Small tables with named rows and columns. After each table, cells are looked up by row and column.

nunefa
|  | gab | letu | ziloto | zogifom | bav | gogi | sen |
|---|---|---|---|---|---|---|---|
| zazod | 45913 | 47233 | 41149 | 42933 | 43874 | 49013 | 48211 |
| fav | 44573 | 51674 | 36827 | 16952 | 52438 | 60006 | 42860 |
| zilev | 47077 | 47699 | 48895 | 26551 | 49858 | 36232 | 49518 |
| malali | 43360 | 40266 | 40548 | 51196 | 44872 | 39851 | 39844 |
| ter | 43407 | 45412 | 50760 | 27877 | 44980 | 45713 | 49412 |
| nure | 41952 | 47788 | 49272 | 85944 | 46988 | 58792 | 40622 |
| vigapob | 43952 | 40764 | 41194 | 49160 | 46647 | 34960 | 44286 |
| tokif | 46446 | 39379 | 42465 | 49326 | 45610 | 43167 | 46990 |
| mife | 46768 | 53533 | 46034 | 54321 | 45240 | 42691 | 36805 |
| nodu | 44813 | 46962 | 53343 | 43389 | 40655 | 22515 | 49088 |
| susez | 49788 | 40608 | 43752 | 52728 | 58714 | 64791 | 41316 |
| ragemi | 43899 | 45818 | 46733 | 57414 | 44732 | 51094 | 40100 |
| fet | 46206 | 54494 | 43022 | 47995 | 30709 | 67750 | 40986 |

nodu, gogi => 22515
zilev, gogi => 36232
zazod, zogifom => 42933
tokif, zogifom => 49326
nure, sen => 40622
zazod, ziloto => 41149
mife, sen => 36805
nure, letu => 47788
vigapob, gab => 43952
malali, sen => 39844

suremuk
columns: pum, folurep, regeda, pibe
fotin: [-4.6, 7.0, 4.0, -0.7]
sipof: [-0.4, -5.7, -3.7, -0.6]
ralorop: [-5.1, -0.8, 6.0, 4.8]
zorad: [-2.0, -3.8, 0.2, -1.4]
vepuvul: [-2.6, 5.4, -5.3, -2.5]
tuf: [7.0, 3.0, -4.4, 2.9]
debofi: [4.2, -5.1, -1.8, 4.3]
komo: [6.5, 1.4, 5.0, 6.5]
retezod: [2.3, -0.9, -4.0, 4.4]
bup: [-0.3, -4.2, 1.8, 7.1]
ruv: [-0.2, 4.3, -3.9, 3.1]
lusukon: [4.8, 4.5, 2.8, -3.9]
lik: [-6.1, 0.4, 3.7, -0.3]
falavir: [5.0, 2.3, 5.9, -0.1]

tuf, pum -> 7.0
falavir, folurep -> 2.3
debofi, pum -> 4.2
zorad, pibe -> -1.4
vepuvul, pibe -> -2.5
ruv, regeda -> -3.9
komo, pum -> 6.5
sipof, pum -> -0.4
lik, folurep -> 0.4

Table sek
,zutoz,pedifi,deni
mubev,141,65,58
menizon,50,187,96
pupapu,205,24,73
sefilak,119,54,97
purariv,53,133,152
zovibi,16,122,197
fom,123,135,4

What is the pedifi of sefilak in sek?
54
What is the deni of mubev in sek?
58
What is the zutoz of zovibi in sek?
16
What is the deni of zovibi in sek?
197
What is the deni of purariv in sek?
152
What is the zutoz of fom in sek?
123

zuso:
         von   dizi    bez  zesud    nek    gup    vir   mufi
ripi   37958  53184  67029  56321  52342  58745  51993  75910
nusun  68101  59278  45315  46406  69323  45020  53076  33318
ludal  22503  53374  66645  46186  65420  63198  49792  91106
bug    62606  54386  50392  56092  71662  47606  49779  29397
rig    25103  55018  70069  49923  57181  62762  51937  95617
lar    82160  45929  41424  58265  60925  44010  48257   6545
tapat  60288  52966  67800  55870  54501  51857  50670  38164
devi   42673  55195  49520  38144  59650  54727  52829  60644

von of nusun is 68101
von of tapat is 60288
vir of tapat is 50670
nek of ripi is 52342
nek of bug is 71662
gup of devi is 54727
dizi of lar is 45929
zesud of rig is 49923
mufi of devi is 60644
vir of ripi is 51993
Row with the largest mufi: rig

revu =
cols = regimib, nipu, bab, zoge, zem, nedis, dodono, ripir, ledode, sudu
pego: [298, 372, 249, 590, 352, 234, 387, 280, 56, 220]
vozofiv: [128, 544, 431, 248, 540, 295, 492, 481, 380, 546]
kosuta: [404, 364, 492, 422, 454, 650, 812, 96, 349, 516]
kir: [165, 586, 270, 121, 675, 455, 577, 187, 500, 171]
bezalu: [149, 296, 161, 262, 423, 239, 241, 405, 316, 389]

bezalu, ledode: 316
kir, ledode: 500
vozofiv, dodono: 492
kosuta, dodono: 812
pego, dodono: 387
vozofiv, nipu: 544
kosuta, regimib: 404
kir, nedis: 455
bezalu, zoge: 262

Table lipo
,gapemop,palufo
dovol,44.1,67.2
pozelum,62.2,75.6
zur,17.4,14.5
paruk,65.7,42.2
dos,30.2,14.1
vukogip,48.4,25.3
lugibef,75.0,60.2

What is the gapemop of dos in lipo?
30.2
What is the gapemop of lugibef in lipo?
75.0
What is the palufo of vukogip in lipo?
25.3
What is the gapemop of paruk in lipo?
65.7
What is the palufo of dos in lipo?
14.1
What is the gapemop of dovol in lipo?
44.1
What is the palufo of paruk in lipo?
42.2
What is the palufo of zur in lipo?
14.5
What is the gapemop of zur in lipo?
17.4
What is the gapemop of pozelum in lipo?
62.2
What is the palufo of dovol in lipo?
67.2
What is the gapemop of vukogip in lipo?
48.4
What is the palufo of pozelum in lipo?
75.6
What is the palufo of lugibef in lipo?
60.2
Row with the largest palufo: pozelum

Table peveba
         nubeb     gon
bodi    -70855   54147
selima   58422  -28881
bizu     53074  -48574
mun      23784  -40647
sota     37106  -59844
kopud    22970  -69036
rigefu   16102  -67006
fadok    16249  -76063
gifa     18531  -73012
sozuza    8989  -97546
mif      19508  -88182
zas      13171  -90329
kom       1564  -91311

fadok, nubeb: 16249
gifa, nubeb: 18531
rigefu, gon: -67006
bizu, gon: -48574
mif, nubeb: 19508
selima, gon: -28881
sozuza, nubeb: 8989
sozuza, gon: -97546
kopud, gon: -69036
mun, nubeb: 23784
mun, gon: -40647
bodi, gon: 54147
selima, nubeb: 58422
sota, gon: -59844
kom, gon: -91311
Row with the largest nubeb: selima

buz =
,zos,migin,pekimov,rimi,mas,gek
rur,5.76,-1.33,5.17,7.26,5.55,3.21
rubaz,4.03,-0.20,4.22,6.07,3.94,3.99
vutu,3.84,1.64,2.26,1.33,2.62,4.30
sos,4.22,-0.12,-1.45,5.05,4.33,3.09
nipafi,7.58,5.55,1.56,0.29,6.56,6.26
vep,3.00,2.31,-0.32,0.90,5.36,3.73
vageke,4.18,3.51,4.15,1.66,1.98,1.90
fug,-1.71,1.75,-1.15,3.03,-5.38,3.50
nafe,2.09,5.42,4.79,0.64,0.90,3.47
lem,-0.74,4.88,1.64,4.03,4.24,1.88
dav,2.70,1.91,4.90,6.99,2.22,2.70
dud,-0.74,1.72,3.09,5.13,-0.61,1.21

mas of vep is 5.36
zos of nipafi is 7.58
rimi of lem is 4.03
gek of sos is 3.09
zos of rubaz is 4.03
pekimov of lem is 1.64
rimi of nafe is 0.64
rimi of sos is 5.05
pekimov of vutu is 2.26
pekimov of dav is 4.90
gek of rur is 3.21
pekimov of rubaz is 4.22
migin of lem is 4.88
migin of vutu is 1.64
gek of vutu is 4.30
zos of nafe is 2.09
pekimov of fug is -1.15
pekimov of dud is 3.09

